In the rows, zero is written as 128.
Here are made-up objects, facts about them, and rows of numbers that follow some of those facts. Name the object behind each unnamed row.

Some objects and their rows:
lupen: [168 159  67  76 168 154 113 141 125 147  93 171 215 133 154 171 121 187
 162 165 181  59 140 167 180 123 146 164  51  83 143 115 196]
memoru: [118 100 136 160 164 129 182 111 162  81 130 133  80 127 127 109 138  94
 109 168 113 152  88 121 129 112 100  70 178 142  92  96  66]
vaso: [115 118 129 103  98 126 108  75  85 103 162 146  54 116 163 123  61  50
  94 138  19 135  90 129  97  48  87 118 169 132 142 130 130]
graflosu: [144 132 127 130 138 127 151 167 143 135 107 152 133 144 132 156 126 124
 123 124 134 135  98 122 145 104 137 117 133 122 121 127 131]
gukle: [135 133 127 126 139 133 131 131 131 155 117 125 149 131 117 128 133 133
 103 128 123 122 139 112 131 145 128 123 122 138 115 104 123]
dregrum: [109 102 147 178 112 104  97 125 104 128 115 103 125 129  89 100 134 149
 132 161 161 146 148 116  88 148 153 141 110 138 133 105 115]
stimen: [143 128 118 140 159 131  97 135 138 136 150 133 131 120 141 139 151 127
 118 121 148 122 134 108 159 136 144 125 131 127 109 123 104]
pliplus: [137 129 127 119 141 123 165 155 144 120 107 148 125 141 129 148 118 125
 133 135 136 129 107 129 142 102 129 114 137 126 128 126 135]
lata: [114 100 144 180 108 102  98 118 106 128 113 100 124 132  88 103 134 153
 131 159 158 142 146 116  86 150 151 145 116 135 137 102 115]
dremum: [123 115 145 192 164 127 148 118 146 134 129 106 109 152 105 107 171  91
  75 128 104 178 108 114 117 166  98  88 168 142  85  88  76]
flukla: [129 139 108 144 131 116 178 106 142 122 114 134 134 135 117 118 124 118
 123  71 102 137 153 155 149 165 120 121 102 132 111 140 122]
binar: [142 139  93  92  99 152 113 125 122 161  89 155 142 149 153 159 118 117
 115 104 152 109  98 129 122 100 163 119  84  99 130 130 168]
rubi: [147 130 102 107 114 153 114 119 118 153  94 160 146 131 157 148  99 124
 121 127 127 109  92 134 139  93 149 118  95 106 122 115 150]
zetru: [134 126 132 141 147 135 109 157 131 145 151 127 136  96 137 134 156 147
 117 128 150 120 134 103 157 137 139 126 138 143 113 136 105]
zogrem: [110 106 145 170 131  91 118 135 110 110 120 108 121 136  87 111 129 149
 135 180 151 143 147 120  94 134 128 153 121 137 149 102 126]
bisa: [129 128 112  95 108 149 132 119 150 138 103 137 114 123 141 136 137 121
 120 105 164  99 120 105 125 113 165  95 106 129 120 128 118]
palokli: [156 152 110 104 149 131 115 119 112 136 123 152 144 150 138 158 112 122
 121 118 107 107 145 141 145 112 121 150 114 114 138 107 171]

How the objects are related:
mazek	τ	flustum; graflur	τ	stuzogru; fopadu	τ	skikitel; busti	τ	budo; sedre	τ	trutri; skofla	τ	drotu; brofil	τ	flotos; zeklom	τ	stuzogru; fleper	τ	skotus
klubol	τ	stuzogru; braston	τ	bruskor; raroko	τ	skikitel; klonar	τ	pesan; graflosu	τ	drotu; stimen	τ	fatran; noza	τ	skotus; febregul	τ	bruskor; fidre	τ	trivak
popa	τ	trotrok; zamar	τ	bruskor; lupen	τ	trotrok; stanok	τ	keklus; bisa	τ	flustum; teda	τ	skirin; bozek	τ	fatran; zetru	τ	fatran; flotir	τ	trivak
fuplomus	τ	flotos; nage	τ	skirin; buflal	τ	flotos; palokli	τ	trotrok; setel	τ	drotu; flegel	τ	flotos; feru	τ	fatran; bomun	τ	zogrem; memoru	τ	trotrok
brori	τ	rigos; tratepla	τ	flustum; gradran	τ	bruskor; raril	τ	keklus; druku	τ	pesan; pusak	τ	bruskor; niflon	τ	skikitel; skugrofles	τ	flotos; plelu	τ	flotos
biskos	τ	pesan; bruko	τ	skikitel; klupliko	τ	dregrum; brevek	τ	drotu; grenis	τ	stuzogru; kiru	τ	stuzogru; ribor	τ	drotu; rubi	τ	flotos; bavo	τ	stuzogru
pimis	τ	trivak; druvo	τ	lotas; zotol	τ	pesan; storuk	τ	zogrem; klira	τ	lotas; tralak	τ	zifim; morelu	τ	flustum; klidras	τ	pesan; mava	τ	zifim
maplas	τ	drotu; staflafal	τ	nelin; dremum	τ	trutri; vepem	τ	keklus; pligrere	τ	flustum; plistas	τ	flotos; stapi	τ	skikitel; pobrus	τ	skotus; buple	τ	drotu
bratafo	τ	skikitel; vaso	τ	pesan; gaplen	τ	pesan; flopon	τ	fatran; suti	τ	trutri; zotra	τ	fatran; mogriplen	τ	flustum; sisak	τ	trotrok; feposko	τ	skikitel
skigrol	τ	fatran; trugur	τ	fatran; ripus	τ	pesan; trukirur	τ	skotus; flusten	τ	stuzogru; tume	τ	skikitel; musta	τ	skotus; sofak	τ	stuzogru; mogem	τ	fatran
zasik	τ	drotu; vabrul	τ	stuzogru; brometrer	τ	lotas; tesar	τ	drotu; gukle	τ	trotrok; mimo	τ	trotrok; plutur	τ	flustum; navin	τ	flotos; deklum	τ	trivak
distes	τ	kudram; kepok	τ	fatran; brebik	τ	skikitel; pliplus	τ	lata; klaru	τ	stuzogru; lokem	τ	bruskor; vopin	τ	drotu; stupligu	τ	flustum; drasu	τ	flustum
lidor	τ	stuzogru; nalil	τ	flustum; rozur	τ	trotrok; zatrir	τ	pesan; fefla	τ	fatran; flukla	τ	stuzogru; tipil	τ	skikitel; binar	τ	kudram; keflal	τ	skikitel
lutu	τ	zifim; trora	τ	skikitel; zeram	τ	trotrok; mazek	Φ	289; busti	Φ	466; sedre	Φ	506; brofil	Φ	79; zeklom	Φ	289; fleper	Φ	289
braston	Φ	466; raroko	Φ	996; klonar	Φ	996; noza	Φ	506; febregul	Φ	506; fidre	Φ	466; zamar	Φ	833; lupen	Φ	506; teda	Φ	79
bozek	Φ	289; zetru	Φ	387; flotir	Φ	79; fuplomus	Φ	466; nage	Φ	466; buflal	Φ	996; palokli	Φ	683; setel	Φ	24; flegel	Φ	24
feru	Φ	833; memoru	Φ	466; brori	Φ	683; gradran	Φ	996; druku	Φ	466; pusak	Φ	79; niflon	Φ	24; plelu	Φ	289; bruko	Φ	506
klupliko	Φ	506; kiru	Φ	387; ribor	Φ	466; rubi	Φ	683; bavo	Φ	24; pimis	Φ	996; druvo	Φ	289; zotol	Φ	79; storuk	Φ	466
klira	Φ	387; tralak	Φ	289; morelu	Φ	24; maplas	Φ	833; staflafal	Φ	466; dremum	Φ	466; vepem	Φ	79; pligrere	Φ	833; plistas	Φ	833
pobrus	Φ	466; buple	Φ	387; bratafo	Φ	387; vaso	Φ	289; gaplen	Φ	24; flopon	Φ	996; suti	Φ	683; mogriplen	Φ	996; sisak	Φ	833
skigrol	Φ	79; trugur	Φ	506; ripus	Φ	683; trukirur	Φ	683; flusten	Φ	466; musta	Φ	79; sofak	Φ	996; zasik	Φ	289; vabrul	Φ	506
brometrer	Φ	79; tesar	Φ	996; mimo	Φ	387; navin	Φ	506; deklum	Φ	506; distes	Φ	506; brebik	Φ	833; lokem	Φ	683; vopin	Φ	683
stupligu	Φ	506; lidor	Φ	79; nalil	Φ	466; rozur	Φ	79; zatrir	Φ	833; fefla	Φ	24; binar	Φ	683; keflal	Φ	466; lutu	Φ	79
trora	Φ	683; zeram	Φ	289; flustum	ε	fatran; flustum	ε	kiru; busti	ε	noza; busti	ε	feru; sedre	ε	drasu; sedre	ε	klidras; sedre	ε	staflafal
fleper	ε	tipil; raroko	ε	binar; raroko	ε	brofil; febregul	ε	buple; popa	ε	zotra; zamar	ε	zotra; stuzogru	ε	bruko; lupen	ε	tume; bisa	ε	brofil
bozek	ε	zeram; bozek	ε	zotra; bozek	ε	grenis; flotir	ε	zotra; palokli	ε	zotra; palokli	ε	febregul; feru	ε	stuzogru; feru	ε	brofil; bomun	ε	fleper
memoru	ε	pesan; memoru	ε	tipil; druku	ε	palokli; fatran	ε	graflosu; fatran	ε	zotra; fatran	ε	pliplus; pusak	ε	zotra; pusak	ε	fleper; niflon	ε	bavo
plelu	ε	tipil; plelu	ε	fleper; biskos	ε	buple; biskos	ε	mava; bruko	ε	klidras; klupliko	ε	tipil; klupliko	ε	zotra; kiru	ε	buple; skikitel	ε	zogrem
skikitel	ε	fatran; druvo	ε	sisak; druvo	ε	klonar; druvo	ε	kiru; zotol	ε	zotra; zotol	ε	fleper; zotol	ε	mogriplen; storuk	ε	brofil; klira	ε	zeram
klira	ε	kiru; tralak	ε	noza; tralak	ε	zeram; skotus	ε	fatran; morelu	ε	druvo; morelu	ε	tipil; klidras	ε	fleper; mava	ε	plelu; staflafal	ε	nage
vepem	ε	bruko; stapi	ε	zamar; stapi	ε	lotas; stapi	ε	pliplus; stapi	ε	mava; vaso	ε	graflosu; vaso	ε	zotra; flopon	ε	dremum; feposko	ε	pliplus
trugur	ε	zotra; ripus	ε	bozek; tume	ε	fleper; musta	ε	flotir; sofak	ε	pliplus; brometrer	ε	dremum; tesar	ε	zotra; pesan	ε	lidor; zogrem	ε	tipil
deklum	ε	stuzogru; deklum	ε	sedre; distes	ε	zotra; brebik	ε	brofil; pliplus	ε	zeram; pliplus	ε	plelu; pliplus	ε	zotra; klaru	ε	fatran; klaru	ε	flotir
drasu	ε	fleper; lidor	ε	tipil; lidor	ε	sofak; nalil	ε	tipil; tipil	ε	zotra; zeram	ε	zotra; graflur	Θ	kudram; skofla	Θ	zotol; brofil	Θ	keflal
klubol	Θ	zotra; raroko	Θ	zamar; febregul	Θ	dremum; popa	Θ	setel; popa	Θ	mogriplen; popa	Θ	lutu; stuzogru	Θ	musta; stuzogru	Θ	klidras; stuzogru	Θ	rozur
flotos	Θ	skugrofles; bomun	Θ	klidras; bomun	Θ	sedre; memoru	Θ	keflal; raril	Θ	mimo; raril	Θ	mogriplen; pusak	Θ	druvo; pusak	Θ	mimo; pusak	Θ	stimen
niflon	Θ	deklum; plelu	Θ	fleper; bruko	Θ	drotu; bruko	Θ	teda; grenis	Θ	setel; grenis	Θ	lata; kiru	Θ	pligrere; storuk	Θ	bisa; storuk	Θ	teda
klira	Θ	braston; vepem	Θ	lotas; vepem	Θ	busti; vepem	Θ	sedre; stapi	Θ	nelin; stapi	Θ	mimo; stapi	Θ	zifim; flopon	Θ	grame; ripus	Θ	setel
trukirur	Θ	dremum; trukirur	Θ	rubi; trukirur	Θ	trotrok; flusten	Θ	mazek; tume	Θ	vaso; mogem	Θ	brometrer; zasik	Θ	braston; zasik	Θ	lutu; zasik	Θ	zifim
zasik	Θ	skotus; vabrul	Θ	mogriplen; tesar	Θ	ribor; klaru	Θ	busti; klaru	Θ	deklum; lokem	Θ	fefla; lokem	Θ	fuplomus; lokem	Θ	brebik; stupligu	Θ	klupliko
stupligu	Θ	brori; stupligu	Θ	zetru; stupligu	Θ	fleper; tipil	Θ	dregrum; binar	Θ	kepok; mazek	Σ	a; graflur	Σ	a; fopadu	Σ	c; busti	Σ	d
sedre	Σ	a; skofla	Σ	a; brofil	Σ	d; zeklom	Σ	b; fleper	Σ	f; klubol	Σ	b; braston	Σ	b; raroko	Σ	f; klonar	Σ	a
graflosu	Σ	a; stimen	Σ	e; noza	Σ	b; febregul	Σ	d; fidre	Σ	a; popa	Σ	b; zamar	Σ	e; lupen	Σ	e; stanok	Σ	b
bisa	Σ	a; teda	Σ	d; bozek	Σ	f; zetru	Σ	b; flotir	Σ	d; fuplomus	Σ	a; nage	Σ	e; buflal	Σ	a; palokli	Σ	d
setel	Σ	b; flegel	Σ	d; feru	Σ	e; bomun	Σ	e; memoru	Σ	a; brori	Σ	a; tratepla	Σ	c; gradran	Σ	d; raril	Σ	a
druku	Σ	b; pusak	Σ	a; niflon	Σ	a; skugrofles	Σ	b; plelu	Σ	b; biskos	Σ	b; bruko	Σ	d; klupliko	Σ	e; brevek	Σ	f
grenis	Σ	a; kiru	Σ	d; ribor	Σ	d; rubi	Σ	a; bavo	Σ	c; pimis	Σ	c; druvo	Σ	a; zotol	Σ	c; storuk	Σ	e
klira	Σ	a; tralak	Σ	d; morelu	Σ	a; klidras	Σ	c; mava	Σ	d; maplas	Σ	b; staflafal	Σ	e; dremum	Σ	c; vepem	Σ	b
pligrere	Σ	d; plistas	Σ	b; stapi	Σ	d; pobrus	Σ	d; buple	Σ	f; bratafo	Σ	c; vaso	Σ	a; gaplen	Σ	e; flopon	Σ	e
suti	Σ	a; zotra	Σ	e; mogriplen	Σ	a; sisak	Σ	d; feposko	Σ	b; skigrol	Σ	b; trugur	Σ	d; ripus	Σ	d; trukirur	Σ	a
flusten	Σ	a; tume	Σ	a; musta	Σ	f; sofak	Σ	a; mogem	Σ	d; zasik	Σ	e; vabrul	Σ	f; brometrer	Σ	e; tesar	Σ	b
gukle	Σ	c; mimo	Σ	f; plutur	Σ	a; navin	Σ	b; deklum	Σ	c; distes	Σ	c; kepok	Σ	e; brebik	Σ	a; pliplus	Σ	a
klaru	Σ	b; lokem	Σ	d; vopin	Σ	e; stupligu	Σ	b; drasu	Σ	a; lidor	Σ	e; nalil	Σ	f; rozur	Σ	d; zatrir	Σ	d
fefla	Σ	b; flukla	Σ	d; tipil	Σ	c; binar	Σ	a; keflal	Σ	f; lutu	Σ	e; trora	Σ	b; zeram	Σ	c

Rows to name:
No name comes twice in this set of rows, the named rows included.
[158 146  62  50 129 161 147 138 145 155  54 179 223 121 158 174 101 185
 158 183 193  57 100 149 155  95 166 143  34  72 143 118 194] | sedre
[110 131 129 102  97 122  91  56  86 108 182 128  51 140 148 121  90  48
  87 103  25 138 137 122  87  86  86 137 165 133 146 138 140] | tralak
[112 108 146 179 123  88 108 142 110 119 117 110 123 152  83 119 138 148
 131 161 153 152 147 118  90 140 136 152 119 133 149 108 129] | lotas
[186 166  80  75 173 144 111 152 118 159  84 181 200 141 140 195 114 176
 131 144 170  55 159 130 188 110 161 170  60  99 142  84 202] | trugur
[108 112 121 166 177 124 155 102 175  83 165 108 104 142 126 107 185  95
 113 159 135 165 104 129 124 161  88  88 176 118  98 125  67] | staflafal
[172 161  57  96 128 149 156 125 124 159  55 187 196 138 154 163  93 172
 150  90 162  84 136 199 188 137 160 146  27  96 127 134 207] | vabrul
[113 119 124 158 158 139 128  87 162  94 162 105  65 158 121 105 188  79
 101  95 150 147 138 125 115 168 114  76 168 141  96 121  78] | storuk
[131 138 106 135 122 116 195 131 148 124  85 156 122 143 127 137 112 118
 122  77 114 144 121 162 150 130 125 103 106 128 119 152 140] | grenis
[103 121 117 112 104 111 126  95 110 105 185 136 106 134 170 140 100  60
 100 169  34 171  61 122  99  67  73 141 163  92 141 164 129] | fleper
[103 124 119 115 124 119  97  91  85 102 195 130  79 122 163 128 101  70
  86 160  30 154  99 146 114  72  51 139 168 125 149 153 144] | plelu
[118 110 148 165 133  96  96 126 107 113 121 115  95 132  88 115 128 145
 124 156 147 125 166 110 100 127 140 147 124 156 144  91 123] | flustum
[113 119 131 144 157 133 152  79 161  88 148 107  68 155 112 108 173  77
  97 110 132 144 145 113 111 157 112  79 165 142  95 102  79] | busti
[124 138 101 147 134 128 161 119 135 125 120 135 129 120 131 112 132 136
 117  86 117 140 146 180 158 163 106 109 111 139 116 153 137] | klubol
[123 141 106 134 150 120 174 117 129 100 122 143 101 118 123 119 118 133
 123  90 113 127 168 191 166 146  92 117 119 156 130 147 147] | klaru
[130 135 166 106 115 156 142 143 135 145 114  98 146 145 108 108 131 139
 161 127 131 134 125 147 100 159 110 124 164 128 135 115 142] | bratafo

The same objects again, as new rows of numbers:
Some objects and their rows:
stimen: [102 132 110 127 151 146 162 150 140  91 116  99 129 128 197 119 151  87
 113 111 128 127 178 124 165 120 153 158]
storuk: [ 93 148 109 119 149 141 156 154 125  90 113 107 113 132 212  85 145  77
 114 102 111 132 156 115 138 114 133 164]
flopon: [111 106 106 150 128 163 149 140 129  73 116 115  84  65 184 119 157  96
 108 111 104 150 150 104 150 129 145 154]
bavo: [ 92  90 127 119 122 192 153 144 153  83 119  81 126  66 213 154 153  70
  91 130 133 153 167 123 179 145 122 160]
trutri: [ 98 127  91 121 139 135 175 158 153 103 125  91 140 132 193 143 163 100
 102 123 145 140 169 116 142 104 124 159]
flegel: [107 110 116 130 109 157 152 161 149  93 128 108 132  65 175 147 157  83
  96 140 128 141 147 119 169 129 156 162]
vaso: [113  74  89 140 134 175 143 108 161  47 124 108 185  52 137 208 139  84
 129 171 117 136 162 142 197 121 163 162]
graflosu: [108 132 118 118 156 141 154 153 141 100 128 113 154 101 195 135 154  79
 108 125 135 137 168 125 150 113 140 166]
lokem: [ 89 149 121  97 128 143 164 176 153 106 118  95 200 145 194 149 132  73
 108 143 148 105 180 142 183 100 144 180]
trora: [102 165 103 114 121 110 164 188 149 107 117 116 191 159 159 132 134  94
 115 141 138  87 170 137 180  85 179 175]
gradran: [115 110 120 144 101 156 146 165 141  92 131 118 103  44 180 132 164  89
  88 131 121 155 138 107 149 134 148 160]
ribor: [105 146 124 119 121 136 161 181 142 118 133 108 134 111 212 103 151  77
  93 120 140 136 155 115 138 119 136 170]
skigrol: [ 91 154 114 102 140 131 172 174 156 113 134  93 169 152 205 118 144  64
 106 132 151 124 175 130 162 116 150 168]
skugrofles: [100 135 117 120 124 141 161 168 149 105 129 101 144 109 193 126 151  76
 100 132 137 134 160 122 160 122 148 165]
rigos: [ 97 130  94 120 137 133 171 156 148  98 124  90 140 132 192 139 164  99
 105 126 142 141 170 118 146 105 126 154]
sisak: [116 107 123 142  95 161 143 167 138  92 122 119 106  37 177 138 161  97
  88 131 114 149 138 108 150 128 141 162]
bruko: [111 146  95 135 110 113 153 183 135  99 136 139 118  93 162 108 147  91
 109 137 115 124 122 102 151 110 176 176]

Rows to name:
No name comes twice in this set of rows, the named rows included.
[ 93 151 112 111 164 135 167 154 143  98 120  91 157 170 209 108 144  74
 122 110 139 117 190 133 168 117 154 161] | lutu
[ 84 159 107  98 138 130 171 169 152 104 132  98 165 150 207 112 137  56
 109 136 141 128 163 127 162 115 144 172] | vepem
[109 154  92 132 114 113 161 175 143 104 129 127 139 120 155 107 145  86
 108 138 118 116 136 112 148 105 176 167] | feposko
[111 149 104 129 115  92 162 181 123 112 138 122 141 145 183  97 168 116
 111 122 127 121 139 104 118 104 165 156] | keflal
[100 133 111 122 145 136 165 152 132  66 130 110 117 124 219 121 138  84
 135 122 126 143 173 115 192 125 151 165] | bomun
[ 96 135 108 110 156 142 156 151 137  90 120 117 149 101 189 129 149  68
 107 127 120 137 152 118 141 108 135 171] | bisa
[ 96 129 108 115 127 135 170 171 141  78 143 114 121 111 222 128 132  76
 124 139 135 139 155 109 197 132 155 180] | klidras
[108 108 108 140 135 160 151 143 139  72 113 103 116  88 177 139 157  97
 111 117 116 137 167 120 175 124 157 154] | gaplen
[ 96 146 103 114 138 133 174 166 153 102 146  96 158 160 224 108 123  64
 127 137 149 123 173 126 171 128 148 178] | zotol
[ 94 118 112 111 124 130 164 157 137  93 134  93 160 127 202 137 167  97
 109 135 138 139 156 117 144 120 139 156] | brevek
[112 147 100 139 117 116 163 182 143 111 130 124 135 129 160 103 151  94
 106 127 127 105 150 116 162 114 193 166] | fopadu
[107 129 113 111 155 129 166 159 133  75 143 129 134  97 217 144 139  79
 128 137 136 152 165 113 179 116 141 177] | drasu
[ 97 126 140 103 166 166 155 154 137 106 125  95 141  96 246 129 152  66
  97 109 147 161 182 123 132 124  93 169] | flusten

The same objects again, as new rows of numbers:
Known rows:
klidras: [146 119 128 135 145 148 167 111 124 117 150 129 148 142 134 112 137 103
 134 131 119 104 140 138 143 138]
trutri: [146 126 143 136 110  95 128 112 147 139 131 188 115 112  97 185  91 190
 111 121 138 131 119 122 138  80]
graflur: [129 147 109 118 126 139 123 138 146 116  72 111 114 127 138 125 112 125
 154 102 163 102 106 109 142 144]
nelin: [121 136 127 146 135  70 120 106 116 133 165 178 116 117 102 190  97 180
 118 139 120 147 134 108 133  79]
pliplus: [125 124 131 144 124 149 124 156 154 151  98 111 125 136 124 111 129 124
 110 115 158 110 100 154 130 138]
klaru: [143 137  92 123 109 145 147 164 151 119 105 122 120 130 127 116 129 124
 178 103 164 109 107 113 139 130]
brometrer: [132 115 129 117 131 161 117 151 168 121 100 133 118 157  90 100 145 124
 116 101 135  94 144 138 137 138]
niflon: [110 130 139 130 143 122  90 158 173 137 116  99 132 171 131 115 139 110
 117  83 111 124 155 137 118 129]
dremum: [138 112 135  82 134 169 129 129 152 109 120 142 105 162 100 111 138 128
 114 105 132  89 167 132 155 147]
dregrum: [121 138 125 144 136  72 115 113 116 134 160 178 116 115 103 192 100 183
 115 140 120 146 135 110 132  83]
flegel: [133 105 152  95 117 171 124 121 140 109 111 136 108 155 108 102 127 129
 131 118 130 110 148 131 146 132]
busti: [102 118 112  98 151 138 112 143 137 115 151 137 115 178 112  98 153 114
 121 132 115  97 163 129 150 126]
zeram: [141 132 130 133 124 156 189 127  95 152 166 106 139 109 167 135 145 124
 123 149 156 132 117 155 135 146]
fatran: [119 113 133 160 122  85 136 121 107 162 160 192 128 119  75 160 119 184
  74 172 140 149 115 142 131  87]
flotir: [ 91 112 122 117 150 161 122 152 120 134 171 121 106 175 105 104 135 117
 125 132 138 123 154 140 148 137]
rozur: [106 117 127  95 145 150 109 120 124 106 143 130 108 164 112 102 139 119
 126 132 112 117 168 121 139 137]
mogem: [146 105 151  99 111 171 139 107 126 117 109 140 126 124 127 108 130 127
 118 141 131 113 128 148 142 138]

Which object is each row?
No name comes twice in this set of rows, the named rows included.
[110 171  49 165 140  69 153 149 127 117 148 167 112 124 114 194 107 174
 196 117 171 120 121  59 161  69] | stuzogru
[108 141  79 141 165 132 124 153 143 105 130 119 117 168 103 114 128  99
 162 106 139  91 143  96 145 143] | lidor
[115 140 100  97 142 141  90 149 172 112  73 123  97 161 103 111 115 124
 142  92 156  78 131 104 153 149] | flusten
[124 138 132 149 154 112 107 136 164 133 139  94 148 149 155 125 123  98
 124  99  96 115 129 141 115 128] | tume
[145 156  88 108 117 114 159 131 112 123 127 110 132  96 176 136 117 124
 175 133 148 129  92 104 131 146] | zeklom
[142 125 113 133 107 124 153 144 101 154 148 120 145  97 149 107 136 122
 114 159 138 149  79 153 114 147] | bozek
[115 116 132  91 141 150 118 115 128 113 131 135 110 164 110 106 130 121
 128 121 119 116 166 124 144 137] | teda
[103 118 111 127 161 119  93 142 158 129 111 128 126 172  98  91 124 104
 102 113 120  89 135 127 139 146] | memoru
[130 146 114 140 127 113 144 130 131 143 111 108 157 101 175 122 141 116
 113 142 132 121  89 138 121 136] | druvo
[126 141 122 142 133 119 145 138 117 158 120  98 148 102 168 125 129 115
 114 144 148 128  82 154 125 149] | vaso

